Here is a tiny trained network, its code and every weight. The questions are about switching its units off for an input and a class, where a switched-off unit gives its printed mean instead of its output.

import numpy as np


def w(rows, s, z=0):
    codes = np.array(rows[::2]) - 128.0
    scale = np.full(codes.shape[1], s)
    scale[-1] = z or s
    return codes * scale


def norm(h):
    return h / np.sqrt((h * h).mean(-1, keepdims=True) + 1e-5)


def f(y):
    return np.maximum(y, 0)


def log_softmax(a):
    a = a - a.max(-1, keepdims=True)
    return a - np.log(np.exp(a).sum(-1, keepdims=True))


def net(x, mask):
    res = np.array(x, float).reshape(1, 2) / 4 @ E
    u = 0
    for l in range(3):
        y = f(norm(res) @ A[l][:, :-1].T + A[l][:, -1])
        res = res + np.where(mask[u : u + 3], y, B[l][:, -1]) @ B[l][:, :-1]
        u += 3
    return log_softmax(norm(res)[-1] @ U[:, :-1].T + U[:, -1])


A, B = {}, {}
E = w([
[188,104,108,165,206],'x0',
[186,72,169,112,2],'x1',
],0.0091)
A[0] = w([
[57,120,147,125,106,253],'0.n1',
[157,126,141,124,112,145],'0.n2',
[4,145,130,103,124,37],'0.n3',
],0.024,0.0032)
B[0] = w([
[71,213,95,110,131,219],'0.n1',
[91,45,67,182,143,171],'0.n2',
[201,122,251,173,67,245],'0.n3',
],0.017,0.013)
A[1] = w([
[109,146,169,110,128,242],'1.n1',
[22,189,166,141,77,213],'1.n2',
[142,255,34,71,156,5],'1.n3',
],0.019,0.0014)
B[1] = w([
[96,140,171,104,201,174],'1.n1',
[187,56,32,118,56,250],'1.n2',
[139,175,253,155,154,157],'1.n3',
],0.013)
A[2] = w([
[37,180,6,52,39,147],'2.n1',
[34,130,172,101,247,115],'2.n2',
[97,229,46,138,206,3],'2.n3',
],0.019,0.0028)
B[2] = w([
[106,253,22,86,150,254],'2.n1',
[90,85,131,22,174,215],'2.n2',
[99,135,186,74,132,158],'2.n3',
],0.031,0.0083)
U = w([
[205,172,249,174,37,155],'0',
[113,99,181,44,162,148],'1',
[127,227,15,127,70,166],'2',
[153,12,70,216,100,164],'3',
[122,166,136,210,130,2],'4',
],0.016,0.0083)

Each question gives the input, the list of numbers given to net, and the class t.
The units are the neurons (one row each of A and B). Each row of codes is followed by its name. A weight is (code - 128) times the scale printed after its matrix; where a second scale follows, it is the last column's (A, B and U).
mask holds one flag per neuron, layer by layer. A switched-off neuron (its flag False) gives its mean, the last column of its row in B, instead of its output. The means were averaged over made-up inputs and are rounded, as every weight is.
A unit's drop is (log p(t) with every unit on - log p(t) with that unit switched off) / (log p(t) with every unit on - log p(t) with every unit switched off).
The circuit of an input: a set's keep is (log p(t) with only the set's units on - log p(t) with every unit switched off) / (log p(t) with every unit on - log p(t) with every unit switched off). Starting from all 9 units, units are removed one at a time, each time the one whose removal leaves the highest keep (on an exact tie, the one counted first), for as long as the keep stays at least 0.8.
circuit, biggest first: the units of the circuit, biggest drop first
most important unit: the unit with the biggest drop
top k neurons: the k neurons with the biggest drops, biggest first
drop of u: that unit's drop, to one decimal
input [4,0], class 1: most important unit : 1.n2
input [8,8], class 3: top 3 neurons : (0.n1 2.n1 0.n3)
input [8,3], class 3: top 3 neurons : (0.n1 2.n1 0.n3)
input [1,-6], class 1: top 3 neurons : (0.n1 1.n2 1.n1)
input [1,-3], class 1: top 4 neurons : (0.n1 1.n2 0.n2 0.n3)
input [2,6], class 3: top 3 neurons : (0.n1 2.n1 1.n2)
input [1,6], class 3: top 4 neurons : (0.n1 2.n1 1.n2 0.n3)
input [1,-4], class 1: top 2 neurons : (0.n1 1.n2)
input [-1,0], class 0: top 2 neurons : (0.n3 2.n1)
input [1,-2], class 1: top 2 neurons : (0.n1 1.n2)
input [5,1], class 3: top 3 neurons : (0.n1 2.n1 1.n1)
input [-7,-6], class 0: drop of 0.n3 : 0.9
input [6,3], class 3: drop of 1.n1 : 0.0
input [-7,0], class 0: circuit, biggest first : (0.n3)
input [-6,-6], class 0: drop of 0.n3 : 0.8
